Below is a small trained network, with its code and all its weights. Each question gives an input and a class and asks what happens when units are switched off, that is, made to give their printed mean instead of their output.

import numpy as np


def w(rows, s, z=0):
    codes = np.array(rows[::2]) - 128.0
    scale = np.full(codes.shape[1], s)
    scale[-1] = z or s
    return codes * scale


def norm(h):
    return h / np.sqrt((h * h).mean(-1, keepdims=True) + 1e-5)


def f(y):
    return y / 2 * (1 + np.tanh(0.7978845608 * (y + 0.044715 * y**3)))


def log_softmax(a):
    a = a - a.max(-1, keepdims=True)
    return a - np.log(np.exp(a).sum(-1, keepdims=True))


def net(x, mask):
    res = np.array(x, float).reshape(1, 6) / 4 @ E
    u = 0
    for l in range(2):
        y = f(norm(res) @ A[l][:, :-1].T + A[l][:, -1])
        res = res + np.where(mask[u : u + 3], y, B[l][:, -1]) @ B[l][:, :-1]
        u += 3
    return log_softmax(norm(res)[-1] @ U[:, :-1].T + U[:, -1])


A, B = {}, {}
E = w([
[135,99,69,120,98,147,205,171,48,195,221],'x0',
[158,117,97,8,40,219,242,27,115,248,118],'x1',
[92,103,96,109,172,87,171,77,164,186,177],'x2',
[78,137,95,237,175,59,151,67,139,195,254],'x3',
[162,140,154,130,88,101,75,53,93,53,145],'x4',
[178,155,180,130,134,213,1,20,64,36,88],'x5',
],0.0065)
A[0] = w([
[169,123,180,38,160,112,214,59,97,147,29,124],'L0N0',
[202,107,141,47,42,191,66,152,75,110,57,36],'L0N1',
[54,135,113,168,112,73,70,253,179,107,150,3],'L0N2',
],0.0061,0.0046)
B[0] = w([
[48,189,98,127,125,157,59,167,197,110,97,216],'L0N0',
[218,93,57,103,83,125,166,123,32,44,54,254],'L0N1',
[245,86,207,99,173,120,200,137,213,182,82,212],'L0N2',
],0.012,0.0046)
A[1] = w([
[151,125,255,215,187,61,23,32,102,52,116,16],'L1N0',
[60,84,171,199,200,30,119,241,147,62,91,70],'L1N1',
[172,199,126,159,184,130,170,158,111,55,188,4],'L1N2',
],0.0067,0.0029)
B[1] = w([
[67,63,155,230,178,143,53,93,130,87,140,255],'L1N0',
[209,166,145,72,170,87,192,89,125,138,105,238],'L1N1',
[113,140,31,82,123,111,73,87,248,199,18,131],'L1N2',
],0.013,0.0056)
U = w([
[191,128,126,80,58,164,104,136,44,63,71,182],'0',
[245,116,180,122,200,56,170,148,171,156,114,254],'1',
[91,113,95,174,104,104,164,152,111,210,255,39],'2',
[71,162,108,69,102,157,100,115,218,165,99,10],'3',
[117,76,161,224,187,104,42,89,120,91,130,201],'4',
],0.016,0.0015)

Each question gives the input, the list of numbers given to net, and the class t.
The units are the neurons (one row each of A and B). Each row of codes is followed by its name. A weight is (code - 128) times the scale printed after its matrix; where a second scale follows, it is the last column's (A, B and U).
mask holds one flag per neuron, layer by layer. A switched-off neuron (its flag False) gives its mean, the last column of its row in B, instead of its output. The means were averaged over made-up inputs and are rounded, as every weight is.
A unit's drop is (log p(t) with every unit on - log p(t) with that unit switched off) / (log p(t) with every unit on - log p(t) with every unit switched off).
The circuit of an input: a set's keep is (log p(t) with only the set's units on - log p(t) with every unit switched off) / (log p(t) with every unit on - log p(t) with every unit switched off). Starting from all 6 units, units are removed one at a time, each time the one whose removal leaves the highest keep (on an exact tie, the one counted first), for as long as the keep stays at least 0.8.
circuit, biggest first: the units of the circuit, biggest drop first
most important unit: the unit with the biggest drop
top k neurons: the k neurons with the biggest drops, biggest first
drop when u is switched off: that unit's drop, to one decimal
input [0,-7,3,-1,-4,3], class 1: top 2 neurons	L1N1, L0N2
input [-5,2,-7,1,-4,-2], class 0: circuit, biggest first	L1N0, L0N2, L1N1
input [-3,6,-4,5,8,4], class 4: circuit, biggest first	L1N0
input [-2,3,-2,-5,-8,-3], class 3: top 2 neurons	L0N0, L1N1
input [-4,7,-4,8,0,3], class 3: top 2 neurons	L1N0, L0N1
input [-5,-6,-1,-1,7,-4], class 1: top 2 neurons	L1N1, L0N2
input [3,-1,-1,7,-6,-8], class 1: circuit, biggest first	L0N2, L1N1
input [3,1,2,-5,3,-7], class 2: circuit, biggest first	L0N1, L0N2
input [-2,3,-1,3,-8,7], class 3: circuit, biggest first	L1N0, L0N1, L0N0
input [-1,-6,-4,1,5,-2], class 1: top 2 neurons	L1N1, L0N2
input [-3,4,-5,4,6,-3], class 3: top 2 neurons	L0N1, L1N0
input [4,2,0,3,3,7], class 4: top 2 neurons	L1N0, L0N1
input [-4,-6,-6,-5,4,-6], class 1: drop when L0N1 is switched off	0.0
input [-5,4,-1,1,-2,1], class 3: most important unit	L0N0
input [-5,-8,0,-1,3,-4], class 1: drop when L1N1 is switched off	0.2
input [-4,8,4,-3,0,0], class 3: drop when L0N0 is switched off	2.3
input [-2,6,-1,2,2,1], class 3: drop when L0N0 is switched off	1.2
